Below is a small trained network, with its code and all its weights. Each question gives an input and a class and asks what happens when units are switched off, that is, made to give their printed mean instead of their output.

import numpy as np


def w(rows, s, z=0):
    codes = np.array(rows[::2]) - 128.0
    scale = np.full(codes.shape[1], s)
    scale[-1] = z or s
    return codes * scale


def norm(h):
    return h / np.sqrt((h * h).mean(-1, keepdims=True) + 1e-5)


def f(y):
    return np.maximum(y, 0)


def log_softmax(a):
    a = a - a.max(-1, keepdims=True)
    return a - np.log(np.exp(a).sum(-1, keepdims=True))


def net(x, mask):
    res = np.array(x, float).reshape(1, 5) / 4 @ E
    u = 0
    for l in range(2):
        y = f(norm(res) @ A[l][:, :-1].T + A[l][:, -1])
        res = res + np.where(mask[u : u + 7], y, B[l][:, -1]) @ B[l][:, :-1]
        u += 7
    return log_softmax(norm(res)[-1] @ U[:, :-1].T + U[:, -1])


A, B = {}, {}
E = w([
[138,162,75,204,221,233,147,186],'x0',
[147,88,168,138,50,169,207,118],'x1',
[111,170,166,155,182,207,136,3],'x2',
[64,221,35,121,77,123,159,150],'x3',
[6,181,184,46,164,107,209,216],'x4',
],0.0044)
A[0] = w([
[95,171,112,115,26,90,127,8,100],'L0N1',
[100,165,116,99,103,99,106,90,91],'L0N2',
[98,183,60,164,171,189,169,187,147],'L0N3',
[70,195,123,121,232,199,156,64,36],'L0N4',
[160,111,152,149,40,195,208,104,110],'L0N5',
[138,130,133,131,178,135,103,37,6],'L0N6',
[104,154,131,105,109,159,174,74,5],'L0N7',
],0.011,0.0031)
B[0] = w([
[143,46,157,119,90,181,176,113,214],'L0N1',
[167,61,141,100,83,127,136,156,167],'L0N2',
[132,175,87,109,84,245,50,222,254],'L0N3',
[102,98,156,227,172,67,225,86,231],'L0N4',
[120,16,138,165,74,157,164,117,192],'L0N5',
[128,173,163,85,151,38,39,111,176],'L0N6',
[90,215,149,178,144,113,149,97,152],'L0N7',
],0.011,0.0086)
A[1] = w([
[116,176,125,94,68,204,166,23,8],'L1N1',
[22,175,130,66,5,77,213,196,196],'L1N2',
[148,140,167,101,138,108,98,158,90],'L1N3',
[120,142,74,141,100,224,88,150,133],'L1N4',
[126,109,80,113,41,172,103,62,91],'L1N5',
[185,136,90,209,93,111,62,66,60],'L1N6',
[140,202,125,44,84,169,114,169,119],'L1N7',
],0.011,0.0017)
B[1] = w([
[111,50,182,156,93,160,56,194,158],'L1N1',
[195,191,9,99,183,176,93,161,254],'L1N2',
[96,156,143,129,96,209,100,92,158],'L1N3',
[162,115,130,59,129,64,122,78,239],'L1N4',
[135,111,138,151,137,203,153,158,203],'L1N5',
[112,151,79,54,119,132,179,181,176],'L1N6',
[154,131,78,99,160,89,145,113,199],'L1N7',
],0.011,0.0082)
U = w([
[115,146,208,66,131,64,23,70,75],'0',
[102,98,220,168,176,14,169,28,120],'1',
[75,191,125,241,181,147,183,143,125],'2',
[185,168,37,49,138,137,84,167,187],'3',
[163,12,154,127,50,197,160,130,211],'4',
[98,162,151,151,60,72,115,121,1],'5',
],0.011,0.0043)

Each question gives the input, the list of numbers given to net, and the class t.
The units are the neurons (one row each of A and B). Each row of codes is followed by its name. A weight is (code - 128) times the scale printed after its matrix; where a second scale follows, it is the last column's (A, B and U).
mask holds one flag per neuron, layer by layer. A switched-off neuron (its flag False) gives its mean, the last column of its row in B, instead of its output. The means were averaged over made-up inputs and are rounded, as every weight is.
A unit's drop is (log p(t) with every unit on - log p(t) with that unit switched off) / (log p(t) with every unit on - log p(t) with every unit switched off).
The circuit of an input: a set's keep is (log p(t) with only the set's units on - log p(t) with every unit switched off) / (log p(t) with every unit on - log p(t) with every unit switched off). Starting from the 12 units with the biggest drops (on a tie, the unit counted first), units are removed one at a time, each time the one whose removal leaves the highest keep (on an exact tie, the one counted first), for as long as the keep stays at least 0.8.
circuit, biggest first: the units of the circuit, biggest drop first
k most important neurons: the k neurons with the biggest drops, biggest first
top k neurons in layer l: the k neurons of layer l with the biggest drops, biggest first
input [-5,-8,-3,-6,2], class 0: 2 most important neurons	(L0N4; L0N3)
input [2,-4,6,1,3], class 2: 3 most important neurons	(L0N4; L0N3; L1N4)
input [-5,-8,0,3,-1], class 4: circuit, biggest first	(L0N1)
input [-8,-2,8,1,1], class 1: top 2 neurons in layer 0	(L0N3; L0N6)
input [-1,-5,7,2,-8], class 1: circuit, biggest first	(L0N3; L1N2)
input [-3,-2,5,4,1], class 1: top 2 neurons in layer 0	(L0N4; L0N3)
input [-3,-5,-1,2,-8], class 4: 4 most important neurons	(L0N1; L1N2; L0N3; L1N5)
input [2,-5,8,-7,-8], class 0: top 2 neurons in layer 1	(L1N2; L1N6)
input [-3,0,-2,-8,1], class 0: circuit, biggest first	(L0N4; L0N1; L1N2; L0N3)
input [6,7,3,4,5], class 2: top 2 neurons in layer 0	(L0N4; L0N7)
input [-5,-8,-2,4,-3], class 4: 2 most important neurons	(L0N1; L0N3)
input [-2,-6,1,-1,6], class 2: circuit, biggest first	(L0N4; L1N4)
input [0,-3,5,2,4], class 2: top 2 neurons in layer 0	(L0N4; L0N3)
input [-2,-6,-2,4,-2], class 4: top 2 neurons in layer 1	(L1N5; L1N6)
input [3,-2,0,-3,8], class 2: 2 most important neurons	(L0N4; L0N2)
input [5,-7,8,-6,-6], class 1: 3 most important neurons	(L0N4; L0N3; L1N2)
input [-2,-2,8,-8,-2], class 1: circuit, biggest first	(L0N3)
input [-3,-2,1,-7,2], class 0: top 2 neurons in layer 0	(L0N4; L0N3)
input [-8,-6,-3,8,-3], class 4: top 2 neurons in layer 0	(L0N1; L0N3)
input [-2,1,-7,6,-8], class 4: circuit, biggest first	(L0N1; L0N3)
input [-7,-5,2,-7,-7], class 0: circuit, biggest first	(L0N6)
input [-5,-7,-2,-7,3], class 0: 4 most important neurons	(L0N4; L0N3; L1N2; L0N1)
